Below is a small trained network, with its code and all its weights. Each question gives an input and a target symbol and asks what happens when units are switched off, that is, made to give their printed mean instead of their output.

import numpy as np


def w(rows, s, z=0):
    codes = np.array(rows[::2]) - 128.0
    scale = np.full(codes.shape[1], s)
    scale[-1] = z or s
    return codes * scale


def norm(h):
    return h / np.sqrt((h * h).mean(-1, keepdims=True) + 1e-5)


def f(y):
    return y / 2 * (1 + np.tanh(0.7978845608 * (y + 0.044715 * y**3)))


def softmax(a):
    e = np.exp(a - a.max(-1, keepdims=True))
    return e / e.sum(-1, keepdims=True)


def log_softmax(a):
    a = a - a.max(-1, keepdims=True)
    return a - np.log(np.exp(a).sum(-1, keepdims=True))


def net(x, mask):
    ids = ['ΘΛΞβδεζτφ'.index(c) for c in x.split()]
    T = len(ids)
    res = E[ids] + P[:T]
    u = 0
    for l in range(2):
        q, k, v = (norm(res) @ M[l].T for M in (Q, K, V))
        z = softmax(np.where(np.tri(T) > 0, q @ k.T / 4**0.5, -1e9)) @ v
        res = res + np.where(mask[u], z, O[l][:, -1]) @ O[l][:, :-1]
        u += 1
        y = f(norm(res) @ A[l][:, :-1].T + A[l][:, -1])
        res = res + np.where(mask[u : u + 8], y, B[l][:, -1]) @ B[l][:, :-1]
        u += 8
    return log_softmax(norm(res)[-1] @ U[:, :-1].T + U[:, -1])


Q, K, V, O, A, B = {}, {}, {}, {}, {}, {}
E = w([
[209,166,159,212],'Θ',
[125,222,89,157],'Λ',
[157,193,114,153],'Ξ',
[98,62,85,159],'β',
[247,189,125,164],'δ',
[32,149,215,206],'ε',
[109,164,197,8],'ζ',
[140,128,158,90],'τ',
[202,204,110,172],'φ',
],0.018)
P = w([
[181,44,40,67],'0',
[144,81,19,94],'1',
[124,102,2,113],'2',
[138,102,8,108],'3',
[144,111,26,113],'4',
[132,137,28,103],'5',
[148,96,107,72],'6',
[114,143,95,93],'7',
[55,251,127,108],'8',
[137,142,180,62],'9',
[62,229,185,85],'10',
[148,143,240,56],'11',
],0.0036)
Q[0] = w([
[135,159,107,125],'L0H0',
[134,121,210,141],'L0H0',
[127,232,181,54],'L0H0',
[219,240,94,254],'L0H0',
],0.011)
K[0] = w([
[104,125,112,112],'L0H0',
[120,81,151,201],'L0H0',
[5,122,151,133],'L0H0',
[108,6,33,179],'L0H0',
],0.013)
V[0] = w([
[153,44,8,87],'L0H0',
[108,31,74,254],'L0H0',
[131,72,60,134],'L0H0',
[138,69,60,130],'L0H0',
],0.0066)
O[0] = w([
[150,202,37,74,140],'L0H0',
[96,254,42,183,253],'L0H0',
[131,180,74,110,161],'L0H0',
[130,195,62,115,155],'L0H0',
],0.0073,0.0026)
A[0] = w([
[224,151,130,205,211],'L0N0',
[255,176,102,126,110],'L0N1',
[139,13,185,204,126],'L0N2',
[110,202,96,56,54],'L0N3',
[200,68,186,170,137],'L0N4',
[151,118,124,116,3],'L0N5',
[178,222,191,110,153],'L0N6',
[111,60,29,90,206],'L0N7',
],0.01,0.00076)
B[0] = w([
[210,196,145,71,243],'L0N0',
[53,165,97,139,254],'L0N1',
[57,185,45,92,212],'L0N2',
[109,154,150,12,184],'L0N3',
[90,82,144,152,181],'L0N4',
[168,145,139,156,120],'L0N5',
[121,143,45,102,226],'L0N6',
[149,151,108,241,143],'L0N7',
],0.011,0.0062)
Q[1] = w([
[154,143,94,173],'L1H0',
[80,213,107,115],'L1H0',
[127,30,103,168],'L1H0',
[254,247,137,100],'L1H0',
],0.011)
K[1] = w([
[117,112,150,152],'L1H0',
[69,135,130,99],'L1H0',
[165,80,74,162],'L1H0',
[116,189,254,134],'L1H0',
],0.018)
V[1] = w([
[139,126,29,135],'L1H0',
[123,40,4,158],'L1H0',
[149,77,138,165],'L1H0',
[62,186,175,191],'L1H0',
],0.013)
O[1] = w([
[187,225,187,169,169],'L1H0',
[117,249,158,207,98],'L1H0',
[134,212,80,108,14],'L1H0',
[44,174,116,169,253],'L1H0',
],0.014,0.0046)
A[1] = w([
[233,142,172,157,90],'L1N0',
[180,143,34,244,169],'L1N1',
[94,218,217,85,115],'L1N2',
[16,158,138,170,253],'L1N3',
[137,40,118,103,109],'L1N4',
[138,203,97,79,79],'L1N5',
[166,188,252,217,40],'L1N6',
[106,137,244,49,139],'L1N7',
],0.015,0.003)
B[1] = w([
[185,152,175,183,149],'L1N0',
[133,121,2,96,180],'L1N1',
[81,75,83,40,204],'L1N2',
[150,80,166,230,251],'L1N3',
[187,52,160,124,148],'L1N4',
[77,95,218,182,221],'L1N5',
[56,176,2,93,191],'L1N6',
[119,184,50,161,170],'L1N7',
],0.017,0.011)
U = w([
[130,202,26,88,133],'Θ',
[2,159,134,15,73],'Λ',
[16,212,255,33,189],'Ξ',
[116,156,158,94,32],'β',
[166,194,188,83,134],'δ',
[39,58,147,213,69],'ε',
[136,53,99,12,253],'ζ',
[173,135,166,92,129],'τ',
[144,211,222,81,129],'φ',
],0.0088,0.004)

Each question gives the input, a string of symbols that net reads in full, and the target symbol t.
The units are the heads (4 rows each of Q, K, V and O) and the neurons (one row each of A and B). Each row of codes is followed by its name. A weight is (code - 128) times the scale printed after its matrix; where a second scale follows, it is the last column's (O, A, B and U).
mask holds one flag per unit, layer by layer, with each layer's heads first. A switched-off unit (its flag False) gives its mean, the last column of its rows in O or B, instead of its output. The means were averaged over made-up inputs and are rounded, as every weight is.
A unit's drop is (log p(t) with every unit on - log p(t) with that unit switched off) / (log p(t) with every unit on - log p(t) with every unit switched off).
The circuit of an input: a set's keep is (log p(t) with only the set's units on - log p(t) with every unit switched off) / (log p(t) with every unit on - log p(t) with every unit switched off). Starting from the 12 units with the biggest drops (on a tie, the unit counted first), units are removed one at a time, each time the one whose removal leaves the highest keep (on an exact tie, the one counted first), for as long as the keep stays at least 0.8.
circuit, biggest first: the units of the circuit, biggest drop first
most important unit: the unit with the biggest drop
top k neurons: the k neurons with the biggest drops, biggest first
top k neurons in layer l: the k neurons of layer l with the biggest drops, biggest first
input Λ ζ Ξ Ξ φ Θ Λ, target ζ: top neuron => L0N2
input Ξ Λ δ τ β, target Θ: circuit, biggest first => L1H0, L1N1
input τ Λ Θ β Ξ φ Λ β Λ τ β Λ, target Ξ: top 4 neurons => L0N3, L1N5, L1N6, L1N7
input β Ξ β φ Θ β δ ζ, target Θ: top 2 neurons => L1N7, L1N6
input Θ Λ δ φ Λ, target Λ: top 2 neurons => L0N3, L1N3
input δ Θ Λ Ξ ζ Ξ Ξ β Ξ Ξ, target Ξ: top 2 neurons => L0N3, L1N5
input ε ε Ξ δ ε φ, target ε: circuit, biggest first => L1H0, L1N3
input Λ δ δ Λ Θ τ Ξ Ξ φ φ φ Ξ, target Ξ: top 2 neurons => L0N6, L0N1
input Λ ε Λ ζ Λ Λ ζ Ξ Λ Ξ δ φ, target ζ: circuit, biggest first => L0H0, L1H0, L0N0
input ε ζ Ξ ζ, target ζ: circuit, biggest first => L1H0, L0H0
input β ζ Λ τ Θ Θ δ ε, target Θ: top 2 neurons => L1N6, L1N5
input τ Ξ ζ Ξ Θ Λ Λ Θ, target ζ: circuit, biggest first => L0H0, L1H0
input ε Ξ ε Λ β Θ Θ Θ Ξ ζ Θ, target Λ: top 3 neurons in layer 1 => L1N3, L1N5, L1N7
input ζ ε δ ε Θ τ, target ε: top 3 neurons in layer 0 => L0N2, L0N0, L0N3
input ζ Ξ φ Θ, target ζ: top 3 neurons => L0N6, L1N3, L0N0
input Ξ Ξ Λ Λ ε Λ Ξ Λ Ξ τ τ φ, target ε: most important unit => L0N6
input ε ε Λ ε ε Λ Ξ Θ δ, target ε: top 2 neurons => L0N6, L1N3
input Λ Ξ Θ δ Ξ τ Θ, target Θ: top 2 neurons in layer 0 => L0N3, L0N6
input ζ Λ Θ Θ ε Θ φ Ξ, target ε: top 2 neurons => L0N6, L1N3
input Ξ ε δ Ξ Ξ Θ φ Λ δ, target ε: top 2 neurons => L0N6, L0N1
input Λ φ φ Λ, target Λ: most important unit => L1H0
input Ξ Λ ζ Λ Λ τ ζ β, target Θ: top 2 neurons in layer 0 => L0N1, L0N7
